Questions about the array below. Rows and columns are numbered from 1.
1) The entry in the top-right corner?
2) The entry at row 1, column 1?
3) The bottom-right entry?
4) The entry in row 1 and column 3?
5) The entry in row 2 and column 1?
6) The entry at row 3, column 1?
7) The top entry of the column that holds the largest entry?
8) The entry in the bottom-left corner?
[[137 138 119 109 108 131 123 130 118 136 132 134 116 133]
 [121 139 124 135 127 123 125 118 132 132 127 135 130 135]
 [123 134 131 116 128 137 125 126 118 136 134 128 134 126]
 [128 124 133 121 130 130 122 117 119 130 123 128 126 136]
 [128 128 131 123 120 127 124 129 125 129 127 131 126 129]
 [139 130 142 127 106 119 124 130 130 124 127 135 128 127]
 [122 123 134 132 136 131 129 131 130 127 128 124 137 122]
 [135 119 134 127 131 129 128 125 125 123 124 124 125 130]
 [137 123 135 129 128 125 126 116 126 124 122 128 125 135]
 [133 127 119 132 128 125 133 133 132 125 126 127 121 129]
 [124 130 120 136 141 128 132 119 131 129 126 126 128 131]
 [142 128 124 124 137 132 136 123 126 126 130 123 126 125]
 [128 143 134 133 124 122 129 118 133 131 133 134 138 126]]
1) 133
2) 137
3) 126
4) 119
5) 121
6) 123
7) 138
8) 128

M =
[[127 125 128 122 131 130 126 133 131 122 131 122 123 129 129 125]
 [130 122 124 118 150 123 121 128 140 119 125 136 121 132 140 127]
 [126 145 133 139 136 123 139 133 122 123 136 120 133 144 128 136]]
Rows and columns are numbered from 1.
The bottom-left entry: 126
Give the entry in row 1 and column 3.
128
Give the entry in row 2 and column 1.
130
Give the entry in the bottom-right corner.
136
The entry directly below the smallest entry -> 139
The minimum: 118
Give the entry at row 1, column 2.
125
The top-left entry: 127
Give the entry directly above the largest entry.
131
Give the entry just left of the smallest entry.
124

Questions about the table below. Indices start at 1.
1) Read off the bottom-left entry.
2) Read off the entry at row 1, column 3.
3) Read off the entry at row 1, column 1.
4) Read off the entry in row 2 and column 1.
5) Read off the bottom-right entry.
6) Read off the top-right entry.
7) Read off the entry at row 1, column 2.
8) Read off the entry directly below the smallest entry.
[[114 112 121 128 118 142 117 118]
 [113 113 121 126 117 141 118 117]
 [112 112 123 127 116 140 116 115]
 [112 113 124 126 117 141 118 118]
 [144 142 135 128 139 116 138 138]
 [144 140 132 130 138 116 136 142]
 [143 146 134 131 141 119 137 139]
 [144 143 132 131 137 116 139 138]
 [144 141 134 131 140 116 135 139]
 [113 111 122 126 116 140 118 116]
 [114 113 122 125 116 140 117 115]
 [108 104 118 125 112 146 114 113]
 [142 143 132 132 137 113 136 140]
 [112 111 122 125 117 141 116 116]
 [110 107 121 125 113 143 117 112]
 [142 140 135 132 138 116 138 140]]
1) 142
2) 121
3) 114
4) 113
5) 140
6) 118
7) 112
8) 143

arr =
[[126 127 128 124 125 134 125 124 134 125 125 140 138 121 129 126]
 [133 132 128 128 133 122 124 121 136 133 134 123 104 132 120 119]
 [127 124 128 134 126 126 133 136 120 126 132 124 136 132 131 136]
 [121 132 127 128 126 135 133 134 123 127 119 124 149 123 142 133]
 [121 127 128 125 124 136 128 133 123 121 116 133 154 121 139 134]
 [131 130 128 131 128 123 132 128 127 131 133 123 116 133 123 128]
 [125 126 128 125 126 133 128 130 126 125 120 134 143 123 133 132]
 [131 127 129 123 128 129 121 119 135 127 125 139 119 125 119 122]
 [133 122 128 135 127 118 131 136 122 129 143 120 117 140 121 136]
 [133 132 128 126 131 124 124 119 136 131 129 126 105 129 120 117]]
The bottom-right entry is 117
The largest entry in the first row is 140
The entry in the bottom-left corner is 133
The second smallest entry?
A: 105
The second entry from the end, reading row by row?
A: 120
The entry just right of the largest entry?
A: 121
The smallest entry: 104
The entry in the top-right corner?
A: 126
The entry just left of the smallest entry?
A: 123
The 2nd entry, reading row by row -> 127
The entry directly above the smallest entry?
A: 138
The entry just left of the largest entry -> 133
The entry in the top-left corner?
A: 126
The largest entry: 154
The first entry of the largest entry's row?
A: 121
The third entry in reading order is 128
The second largest entry is 149
The entry just right of the smallest entry -> 132
The second entry on the diagonal from the top-right corner?
A: 120
The third entry on the main diagonal?
A: 128
The third-last entry, reading row by row?
A: 129

110,110,136,126,153,136,130,123,142,130
109,109,136,126,154,136,130,123,143,130
109,109,136,126,154,136,130,123,143,130
106,106,137,126,157,137,130,122,144,130
145,144,120,130,104,121,126,132,115,126
111,111,135,126,151,135,129,123,141,130
145,145,120,130,105,121,127,133,115,127
112,112,135,127,149,135,129,124,140,129
108,108,136,126,154,136,130,123,143,130
151,151,119,130,100,119,126,134,112,126
Rows and columns are numbered from 1.
The entry in row 1 and column 2 -> 110
The entry at row 2, column 1 -> 109
The entry directly below the largest entry?
Answer: 104
The entry at row 2, column 2?
Answer: 109
The entry at row 1, column 3?
Answer: 136
The top entry of the column that holds the largest entry -> 153
The smallest entry?
Answer: 100
The top-left entry?
Answer: 110
The entry at row 3, column 1: 109
The entry directly below 133?
Answer: 124
The entry directly below 122 -> 132
The entry in the bottom-left corner?
Answer: 151
The bottom-right entry -> 126
The entry in the top-right corner?
Answer: 130
The entry directly above 141 is 115
The entry just right of the largest entry?
Answer: 137
The entry in row 2 and column 3?
Answer: 136
The largest entry: 157

array([[119, 117, 119, 139, 140, 139, 140, 140, 118, 118, 113, 140, 118,
        115, 139, 118],
       [118, 118, 116, 141, 141, 141, 142, 141, 117, 116, 110, 142, 116,
        114, 139, 116],
       [133, 137, 136, 120, 114, 115, 114, 114, 138, 138, 144, 116, 139,
        140, 118, 138],
       [119, 120, 120, 138, 138, 138, 139, 139, 119, 120, 115, 138, 120,
        115, 137, 118],
       [134, 137, 135, 119, 117, 115, 116, 118, 136, 137, 143, 117, 138,
        142, 118, 137],
       [121, 120, 120, 136, 138, 137, 138, 138, 120, 120, 115, 137, 119,
        118, 138, 119],
       [119, 119, 118, 138, 140, 139, 140, 140, 118, 119, 113, 140, 118,
        116, 139, 118],
       [137, 139, 138, 116, 115, 114, 114, 116, 140, 141, 153, 111, 141,
        147, 117, 141]])
Report the entry just left of 144.
Answer: 138
The entry just left of the smallest entry: 116
Report the 3rd largest entry.
Answer: 144
The entry just right of the smallest entry -> 142
The entry just right of the largest entry is 111
The 5th entry in reading order is 140
Report the third entry in reading order.
Answer: 119
Report the minimum.
Answer: 110
The first entry in reading order: 119

data = [151 107 148 148 150 151 150 107]
The last entry?
A: 107
The 2nd entry from the right -> 150
The 3rd entry from the left -> 148

[[129  99 130 138 113 119 120 121 134]
 [129 143 113 131 135 127 154 127 117]
 [129 124 138 123 122 127 118 127 134]]
Indices start at 1.
The top-left entry is 129
Report the entry just left of 118.
127
The entry at row 2, column 1 -> 129
Report the entry in the bottom-left corner.
129
Report the entry in row 3 and column 3.
138
The entry just right of 99 is 130
Report the bottom-right entry.
134
The maximum -> 154
Report the entry just left of 130.
99
Report the entry just right of the centre entry.
127
